Here is a tiny trained network, its code and every weight. The questions are about switching its units off for an input and a target symbol, where a switched-off unit gives its printed mean instead of its output.

import numpy as np


def w(rows, s, z=0):
    codes = np.array(rows[::2]) - 128.0
    scale = np.full(codes.shape[1], s)
    scale[-1] = z or s
    return codes * scale


def norm(h):
    return h / np.sqrt((h * h).mean(-1, keepdims=True) + 1e-5)


def f(y):
    return y / 2 * (1 + np.tanh(0.7978845608 * (y + 0.044715 * y**3)))


def softmax(a):
    e = np.exp(a - a.max(-1, keepdims=True))
    return e / e.sum(-1, keepdims=True)


def log_softmax(a):
    a = a - a.max(-1, keepdims=True)
    return a - np.log(np.exp(a).sum(-1, keepdims=True))


def net(x, mask):
    ids = ['αγδεζθλμξστφψω'.index(c) for c in x.split()]
    T = len(ids)
    res = E[ids] + P[:T]
    r = norm(res)
    for j in range(3):
        rows = slice(2 * j, 2 * j + 2)
        q, k, v = (r @ M[0][rows].T for M in (Q, K, V))
        z = softmax(np.where(np.tri(T) > 0, q @ k.T / 2**0.5, -1e9)) @ v
        o = O[0][rows]
        res = res + np.where(mask[j], z, o[:, -1]) @ o[:, :-1]
    y = f(norm(res) @ A[0][:, :-1].T + A[0][:, -1])
    res = res + np.where(mask[3:7], y, B[0][:, -1]) @ B[0][:, :-1]
    return log_softmax(norm(res)[-1] @ U[:, :-1].T + U[:, -1])


Q, K, V, O, A, B = {}, {}, {}, {}, {}, {}
E = w([
[94,86,59,113,178],'α',
[77,79,60,109,163],'γ',
[163,95,140,152,5],'δ',
[137,202,197,158,49],'ε',
[35,133,82,107,140],'ζ',
[99,137,140,95,54],'θ',
[141,102,29,100,115],'λ',
[111,182,66,91,196],'μ',
[96,141,187,159,24],'ξ',
[134,60,123,243,80],'σ',
[70,101,112,196,212],'τ',
[50,167,149,191,112],'φ',
[80,171,72,152,87],'ψ',
[224,134,182,125,62],'ω',
],0.016)
P = w([
[89,96,117,53,75],'0',
[110,123,104,86,72],'1',
[130,131,92,113,74],'2',
[138,157,83,128,72],'3',
[154,175,68,148,84],'4',
[179,201,51,168,96],'5',
[197,225,48,187,101],'6',
[225,253,33,195,115],'7',
],0.0057)
Q[0] = w([
[135,148,160,101,163],'h0',
[114,103,172,106,141],'h0',
[124,140,87,156,108],'h1',
[121,88,166,117,136],'h1',
[106,143,15,252,9],'h2',
[125,78,159,122,107],'h2',
],0.037)
K[0] = w([
[156,85,162,69,160],'h0',
[80,69,154,38,139],'h0',
[113,177,79,202,135],'h1',
[110,96,190,62,122],'h1',
[253,179,116,242,55],'h2',
[129,76,172,110,88],'h2',
],0.028)
V[0] = w([
[79,159,42,143,118],'h0',
[75,214,217,88,82],'h0',
[102,107,183,235,168],'h1',
[65,127,195,54,203],'h1',
[150,24,143,107,52],'h2',
[41,73,125,252,124],'h2',
],0.03)
O[0] = w([
[118,168,91,226,121,171],'h0',
[76,239,96,62,112,122],'h0',
[195,206,215,148,135,176],'h1',
[80,108,184,184,8,3],'h1',
[187,91,110,33,64,203],'h2',
[248,165,27,178,90,216],'h2',
],0.018,0.031)
A[0] = w([
[136,192,85,125,126,3],'n0',
[175,178,214,252,91,147],'n1',
[242,152,69,53,52,97],'n2',
[77,73,245,38,205,157],'n3',
],0.028,0.0054)
B[0] = w([
[136,157,71,134,179,167],'n0',
[132,125,180,67,68,158],'n1',
[80,100,213,178,175,254],'n2',
[252,146,107,126,124,167],'n3',
],0.04,0.032)
U = w([
[129,103,118,143,73,136],'α',
[126,102,115,158,73,126],'γ',
[89,67,210,68,179,76],'δ',
[118,187,125,57,149,166],'ε',
[110,144,93,164,38,219],'ζ',
[79,98,154,76,101,217],'θ',
[100,47,71,91,142,217],'λ',
[55,110,121,180,113,190],'μ',
[67,122,168,116,173,87],'ξ',
[211,124,157,182,178,143],'σ',
[147,140,209,134,36,154],'τ',
[122,250,174,207,98,1],'φ',
[127,146,29,215,134,6],'ψ',
[214,100,111,44,102,53],'ω',
],0.013,0.0059)

Each question gives the input, a string of symbols that net reads in full, and the target symbol t.
The units are the heads (2 rows each of Q, K, V and O) and the neurons (one row each of A and B). Each row of codes is followed by its name. A weight is (code - 128) times the scale printed after its matrix; where a second scale follows, it is the last column's (O, A, B and U).
mask holds one flag per unit, heads first, then neurons. A switched-off unit (its flag False) gives its mean, the last column of its rows in O or B, instead of its output. The means were averaged over made-up inputs and are rounded, as every weight is.
A unit's drop is (log p(t) with every unit on - log p(t) with that unit switched off) / (log p(t) with every unit on - log p(t) with every unit switched off).
The circuit of an input: a set's keep is (log p(t) with only the set's units on - log p(t) with every unit switched off) / (log p(t) with every unit on - log p(t) with every unit switched off). Starting from all 7 units, units are removed one at a time, each time the one whose removal leaves the highest keep (on an exact tie, the one counted first), for as long as the keep stays at least 0.8.
circuit, biggest first: the units of the circuit, biggest drop first
unit that matters most: the unit with the biggest drop
top k neurons: the k neurons with the biggest drops, biggest first
heads that matter: for each layer, one digit per head in row order, 1 if its drop is at least 0.15 and else 0, layers parted by /
input λ ε λ σ μ λ ψ ψ, target ψ: circuit, biggest first	h0, h1
input ε σ λ σ λ δ ω λ, target ω: top 3 neurons	n3, n2, n0
input σ λ α φ ζ φ θ, target φ: heads that matter	110
input α ξ ε ε ζ ε α, target ε: top neuron	n2
input λ γ ζ ω ε ξ, target ω: top 2 neurons	n3, n2
input σ φ ζ, target φ: heads that matter	110
input λ σ σ δ λ, target δ: circuit, biggest first	h2, n2
input σ δ θ, target δ: heads that matter	001
input ε ω λ ψ, target ω: heads that matter	001
input ξ γ λ μ λ, target λ: heads that matter	011
input σ θ ε ε τ λ λ τ, target τ: heads that matter	010
input λ ζ ζ φ λ, target φ: heads that matter	110
input σ δ φ ε, target ε: circuit, biggest first	h0, h2, n2
input σ γ ω μ θ, target ω: circuit, biggest first	h2, n3, n2
input σ σ α τ ξ, target τ: circuit, biggest first	h1, n1
input φ θ ψ, target ψ: unit that matters most	h1
input σ λ ω σ, target ω: heads that matter	001
input λ λ γ λ φ ζ, target φ: heads that matter	010
input σ σ α ψ ε θ φ, target ε: circuit, biggest first	h2, n2, h0
input ε γ φ γ μ ε μ, target ε: circuit, biggest first	h0
input τ ζ λ λ λ θ ε ξ, target ε: circuit, biggest first	h0, h2, n2
